Small tables with named rows and columns. After each table, cells are looked up by row and column.

Table fitor
        kazu  litari  dagivi  metu  lobuv
vakulu  5654    5956    6010  4314   5450
pimiva  4234    5555    5357  3886   5924
zer      742    3694    3333  1484   1441
sol     7212    3548    4097  8974   7518
nis     4724    4851    4939  4995   4937
siriz   4196    4001    4712  5186   4084
zub     4668    3895    4978  5734   4228
kidi    5504    5067    5313  7301   6124
pibag   3542    2752    3105  7184   5393
lumi    4271    5010    5321  5412   4547
zesilo  3996    5429    5102  3054   4746

pimiva, dagivi -> 5357
lumi, litari -> 5010
zer, metu -> 1484
pimiva, kazu -> 4234
pibag, litari -> 2752
lumi, metu -> 5412
zub, kazu -> 4668
siriz, litari -> 4001
vakulu, lobuv -> 5450
pimiva, metu -> 3886
pibag, metu -> 7184

keli =
cols = sesen, leg, taveke, fovozu, nuri, fogap, ririvi, golasu, lat
fubote: [0.668, 0.581, 0.392, 0.789, 0.660, 0.358, 0.219, 0.391, 0.502]
sotivu: [0.667, 0.419, 0.517, 0.351, 0.665, 0.735, 0.736, 0.331, 0.629]
sulif: [0.695, 0.725, 0.622, 0.615, 0.539, 0.437, 0.572, 0.531, 0.271]
lifil: [0.558, 0.701, 0.312, 0.293, 0.497, 0.364, 0.490, 0.790, 0.630]
tiseba: [0.726, 0.358, 0.728, 0.350, 0.368, 0.281, 0.603, 0.689, 0.588]
sota: [0.376, 0.277, 0.319, 0.512, 0.402, 0.700, 0.326, 0.522, 0.622]
ruk: [0.188, 0.727, 0.754, 0.400, 0.554, 0.444, 0.590, 0.343, 0.648]
pom: [0.524, 0.630, 0.481, 0.726, 0.359, 0.735, 0.691, 0.368, 0.203]

ruk, taveke: 0.754
fubote, fovozu: 0.789
sotivu, fogap: 0.735
sulif, taveke: 0.622
fubote, golasu: 0.391
pom, taveke: 0.481
pom, ririvi: 0.691
lifil, fovozu: 0.293
lifil, golasu: 0.790

ven.tsv
	zel	bine	fatuza	rozevif	zerufas	nusu	sukis	lev
dobas	-36.57	41.37	31.65	-51.73	-6.13	3.04	43.06	-58.56
rimakup	-37.35	-2.81	36.11	-71.99	39.63	-26.45	38.07	-8.02
volalug	-11.80	8.97	75.77	-84.38	20.32	-52.47	37.06	-38.96
disiga	55.24	20.00	-47.82	42.14	-53.76	43.91	9.81	-62.98
fev	-19.09	0.59	33.88	56.36	50.61	39.91	36.71	-63.81
vugaki	57.60	17.87	-70.10	6.14	-37.23	-53.64	-42.86	-24.36
reg	-35.10	52.29	-8.66	-30.18	-74.74	32.56	13.70	-28.39
ger	20.72	-15.76	-36.02	-2.87	-17.67	-15.69	-20.24	33.19
tik	14.48	-12.34	35.03	14.73	35.43	20.76	41.06	-43.10
pil	-34.55	-64.00	45.01	-67.24	37.30	-61.50	3.91	21.38
lin	-77.16	-0.80	25.94	-18.83	-31.00	56.14	-4.22	24.68

What is the zel of fev in ven? -19.09
What is the rozevif of vugaki in ven? 6.14
What is the zerufas of tik in ven? 35.43
What is the bine of vugaki in ven? 17.87
What is the zerufas of reg in ven? -74.74
What is the bine of ger in ven? -15.76
What is the bine of volalug in ven? 8.97
What is the sukis of dobas in ven? 43.06
What is the rozevif of disiga in ven? 42.14
What is the rozevif of pil in ven? -67.24
What is the zerufas of fev in ven? 50.61
What is the zerufas of lin in ven? -31.00
What is the zerufas of vugaki in ven? -37.23
What is the sukis of ger in ven? -20.24
What is the zel of reg in ven? -35.10
What is the lev of dobas in ven? -58.56
Which row has the largest lev? ger

sapiro
fields: buz, nurotog, tovi, lub, fum, pup, lalodi, zefep, bofoz, gisi
lozazor: [1.0, -1.6, -4.1, -5.4, -1.2, -1.0, -4.3, -6.4, -2.6, -2.3]
beviguz: [2.2, -9.2, -3.8, -7.2, -3.2, -8.0, 1.7, -3.3, -0.4, 0.7]
latibar: [-2.9, -0.9, -1.8, -3.4, -1.3, -0.5, -4.7, 0.0, -1.5, -0.9]
forol: [0.6, 2.8, -0.6, -1.7, -5.5, 0.6, -5.2, 5.1, -3.8, -0.8]
vomaniv: [-7.3, -3.0, 3.8, 1.1, 0.4, 0.3, 0.2, -1.3, -1.3, -5.8]
deguz: [-0.2, -4.0, -3.2, -1.7, -6.2, -3.0, -1.7, -1.5, -2.2, -1.3]
seb: [-4.0, 3.2, -5.5, -1.4, 1.8, -0.1, -4.7, -1.9, -7.1, -5.8]
fifepig: [-8.7, -3.0, 4.1, -1.0, -0.5, 2.4, -0.5, -1.0, 1.4, -4.8]
bided: [-5.0, -5.3, -4.4, -1.2, -4.2, -2.1, -1.2, -1.3, -3.0, -0.6]
rit: [-7.7, -2.6, 2.9, 0.8, 0.4, 1.1, 2.1, -2.5, 0.6, -5.2]
tel: [-4.9, -1.6, 2.3, 0.8, -1.0, -1.2, 2.5, -3.7, 0.2, -2.9]

deguz, tovi -> -3.2
rit, bofoz -> 0.6
beviguz, zefep -> -3.3
tel, pup -> -1.2
rit, nurotog -> -2.6
rit, fum -> 0.4
seb, zefep -> -1.9
latibar, fum -> -1.3
rit, zefep -> -2.5
vomaniv, gisi -> -5.8
lozazor, fum -> -1.2
fifepig, gisi -> -4.8
latibar, tovi -> -1.8
lozazor, tovi -> -4.1
tel, gisi -> -2.9
beviguz, nurotog -> -9.2
seb, gisi -> -5.8
bided, nurotog -> -5.3
fifepig, zefep -> -1.0

benaz =
,tus,felevu,fepu,pagene,votod,kuf
vorato,75,114,97,72,88,111
gitofem,86,112,94,102,80,95
bof,190,172,171,105,195,102
muzupo,148,152,151,150,102,230
niboze,182,172,142,144,178,119
lanubo,142,108,117,176,125,185
duz,164,92,64,196,196,127
nezozo,69,136,101,64,78,151
panokop,69,82,94,125,70,96
ravog,195,183,183,82,164,96
dibi,101,56,69,220,143,160
sereni,177,175,136,134,155,121
dida,156,99,82,221,184,166

fepu of duz = 64
felevu of sereni = 175
fepu of nezozo = 101
tus of vorato = 75
votod of sereni = 155
kuf of gitofem = 95

Table kov
	sakavim	dobi	zaf	vof	lod	tir
bagip	134	181	184	130	120	155
galel	141	132	157	158	139	168
nuku	221	172	152	108	143	100
loka	132	194	165	140	180	98
meluz	100	196	191	183	175	92
miva	145	107	106	137	116	159
potu	152	156	176	216	133	53
figelol	102	160	150	169	200	123

What is the dobi of loka in kov?
194
What is the lod of galel in kov?
139
What is the tir of potu in kov?
53
What is the vof of loka in kov?
140
What is the tir of meluz in kov?
92
What is the lod of nuku in kov?
143
What is the sakavim of bagip in kov?
134
What is the sakavim of meluz in kov?
100
What is the dobi of bagip in kov?
181
What is the dobi of figelol in kov?
160
What is the tir of bagip in kov?
155
What is the sakavim of nuku in kov?
221
What is the zaf of bagip in kov?
184
What is the zaf of miva in kov?
106
What is the dobi of potu in kov?
156
What is the tir of miva in kov?
159
What is the dobi of miva in kov?
107
Which row has the largest vof? potu

sodalap =
,sivopo,duz,rezab,zem,zub,vilu,pido,sabus
vilo,146,170,181,128,104,40,159,133
gofakuf,137,158,160,147,102,202,179,165
kal,153,165,138,186,158,59,135,154
saged,151,163,172,213,158,163,177,135
toku,138,113,173,216,157,76,189,185
zan,167,204,125,100,142,72,212,136
fus,145,129,153,152,171,120,141,163

What is the sabus of toku in sodalap?
185
What is the vilu of fus in sodalap?
120
What is the zub of saged in sodalap?
158
What is the vilu of zan in sodalap?
72
What is the rezab of vilo in sodalap?
181
What is the zub of gofakuf in sodalap?
102
What is the sivopo of toku in sodalap?
138
What is the pido of toku in sodalap?
189
What is the vilu of kal in sodalap?
59
What is the duz of zan in sodalap?
204
What is the sabus of gofakuf in sodalap?
165
What is the duz of saged in sodalap?
163
What is the zub of zan in sodalap?
142
What is the rezab of fus in sodalap?
153
What is the duz of kal in sodalap?
165
What is the duz of gofakuf in sodalap?
158
What is the zub of toku in sodalap?
157
What is the duz of toku in sodalap?
113
What is the zem of saged in sodalap?
213

